Below is a small trained network, with its code and all its weights. Each question gives an input and a class and asks what happens when units are switched off, that is, made to give their printed mean instead of their output.

import numpy as np


def w(rows, s, z=0):
    codes = np.array(rows[::2]) - 128.0
    scale = np.full(codes.shape[1], s)
    scale[-1] = z or s
    return codes * scale


def f(y):
    return np.maximum(y, 0)


def log_softmax(a):
    a = a - a.max(-1, keepdims=True)
    return a - np.log(np.exp(a).sum(-1, keepdims=True))


def net(x, mask):
    res = np.array(x, float).reshape(1, 5) / 4 @ E
    y = f(res @ A[0][:, :-1].T + A[0][:, -1])
    res = res + np.where(mask, y, B[0][:, -1]) @ B[0][:, :-1]
    return log_softmax(res[-1] @ U[:, :-1].T + U[:, -1])


A, B = {}, {}
E = w([
[190,236,144,164],'x0',
[255,125,103,39],'x1',
[159,152,195,76],'x2',
[47,197,130,73],'x3',
[127,101,242,165],'x4',
],0.0099)
A[0] = w([
[86,86,86,84,139],'neuron 0',
[203,102,117,63,116],'neuron 1',
[69,152,25,130,242],'neuron 2',
[125,110,185,247,120],'neuron 3',
[64,39,74,43,192],'neuron 4',
[175,182,175,162,79],'neuron 5',
[150,209,202,95,150],'neuron 6',
[209,121,74,103,44],'neuron 7',
[211,141,125,50,120],'neuron 8',
[77,169,111,146,137],'neuron 9',
[195,102,133,166,171],'neuron 10',
[137,171,84,126,22],'neuron 11',
[214,125,178,74,75],'neuron 12',
[114,251,24,149,135],'neuron 13',
[142,202,156,107,177],'neuron 14',
[199,140,181,74,96],'neuron 15',
[132,182,82,78,94],'neuron 16',
[138,87,167,130,184],'neuron 17',
[171,188,191,141,101],'neuron 18',
[107,181,61,120,1],'neuron 19',
[189,102,25,143,223],'neuron 20',
[116,84,139,96,130],'neuron 21',
[125,252,35,157,202],'neuron 22',
[118,169,167,175,159],'neuron 23',
[204,122,65,94,54],'neuron 24',
[206,108,45,122,112],'neuron 25',
[215,111,28,129,126],'neuron 26',
[144,145,120,64,68],'neuron 27',
[144,51,80,130,176],'neuron 28',
[78,160,147,57,140],'neuron 29',
],0.013,0.0065)
B[0] = w([
[116,161,72,74,187],'neuron 0',
[152,58,116,99,214],'neuron 1',
[157,115,156,14,247],'neuron 2',
[143,72,74,136,218],'neuron 3',
[85,190,63,78,241],'neuron 4',
[57,107,136,104,170],'neuron 5',
[118,157,156,182,203],'neuron 6',
[96,48,113,181,193],'neuron 7',
[148,95,156,128,223],'neuron 8',
[177,104,123,104,186],'neuron 9',
[140,130,110,72,194],'neuron 10',
[121,141,125,147,149],'neuron 11',
[154,138,173,53,203],'neuron 12',
[201,209,77,175,236],'neuron 13',
[137,125,170,214,191],'neuron 14',
[150,125,193,90,197],'neuron 15',
[123,154,162,136,180],'neuron 16',
[132,164,64,146,183],'neuron 17',
[77,119,160,135,179],'neuron 18',
[157,181,94,120,162],'neuron 19',
[146,103,76,175,238],'neuron 20',
[121,165,88,109,165],'neuron 21',
[213,165,137,177,247],'neuron 22',
[165,123,130,153,186],'neuron 23',
[95,39,98,156,198],'neuron 24',
[129,45,89,191,212],'neuron 25',
[132,4,111,183,226],'neuron 26',
[127,68,152,109,162],'neuron 27',
[124,165,95,122,203],'neuron 28',
[123,154,136,111,191],'neuron 29',
],0.011,0.013)
U = w([
[18,49,70,18,117],'0',
[90,227,217,155,106],'1',
[234,91,57,152,165],'2',
[55,83,95,187,224],'3',
[190,161,211,2,167],'4',
[89,120,177,122,1],'5',
[113,66,169,222,54],'6',
[142,252,31,99,124],'7',
],0.0089,0.013)

Each question gives the input, the list of numbers given to net, and the class t.
The units are the neurons (one row each of A and B). Each row of codes is followed by its name. A weight is (code - 128) times the scale printed after its matrix; where a second scale follows, it is the last column's (A, B and U).
mask holds one flag per neuron, in row order. A switched-off neuron (its flag False) gives its mean, the last column of its row in B, instead of its output. The means were averaged over made-up inputs and are rounded, as every weight is.
A unit's drop is (log p(t) with every unit on - log p(t) with that unit switched off) / (log p(t) with every unit on - log p(t) with every unit switched off).
The circuit of an input: a set's keep is (log p(t) with only the set's units on - log p(t) with every unit switched off) / (log p(t) with every unit on - log p(t) with every unit switched off). Starting from the 12 units with the biggest drops (on a tie, the unit counted first), units are removed one at a time, each time the one whose removal leaves the highest keep (on an exact tie, the one counted first), for as long as the keep stays at least 0.8.
circuit, biggest first: the units of the circuit, biggest drop first
top k neurons: the k neurons with the biggest drops, biggest first
drop when u is switched off: that unit's drop, to one decimal
input [-5,2,3,1,2], class 0: circuit, biggest first	neuron 22
input [0,-2,-3,2,8], class 3: circuit, biggest first	neuron 22; neuron 2
input [-1,-5,1,0,2], class 3: top 4 neurons	neuron 22; neuron 13; neuron 2; neuron 12
input [-5,-1,-5,-6,0], class 0: circuit, biggest first	neuron 22; neuron 13
input [-1,1,5,5,7], class 1: top 2 neurons	neuron 2; neuron 6
input [-2,-3,4,-4,7], class 3: circuit, biggest first	neuron 22; neuron 2
input [7,6,4,-1,6], class 4: top 2 neurons	neuron 12; neuron 15
input [2,-2,-6,4,7], class 3: top 3 neurons	neuron 13; neuron 22; neuron 2
input [8,5,3,6,5], class 1: top 2 neurons	neuron 6; neuron 14
input [8,-7,2,2,-8], class 7: top 2 neurons	neuron 13; neuron 26
input [2,1,8,2,5], class 1: top 3 neurons	neuron 6; neuron 2; neuron 14
input [-7,6,0,7,4], class 0: top 2 neurons	neuron 13; neuron 22
input [8,-2,-7,-6,7], class 3: top 3 neurons	neuron 5; neuron 13; neuron 18
input [4,-5,-5,2,-8], class 7: circuit, biggest first	neuron 13
input [4,-5,7,2,8], class 6: top 2 neurons	neuron 3; neuron 4
input [-6,3,1,-5,-1], class 0: top 2 neurons	neuron 22; neuron 13
input [8,-8,-8,6,8], class 2: drop when neuron 3 is switched off	1.3
input [-7,-2,-5,2,-2], class 0: drop when neuron 13 is switched off	1.4
input [-8,-6,-8,3,3], class 0: drop when neuron 13 is switched off	0.1
input [1,7,4,7,0], class 4: circuit, biggest first	neuron 12
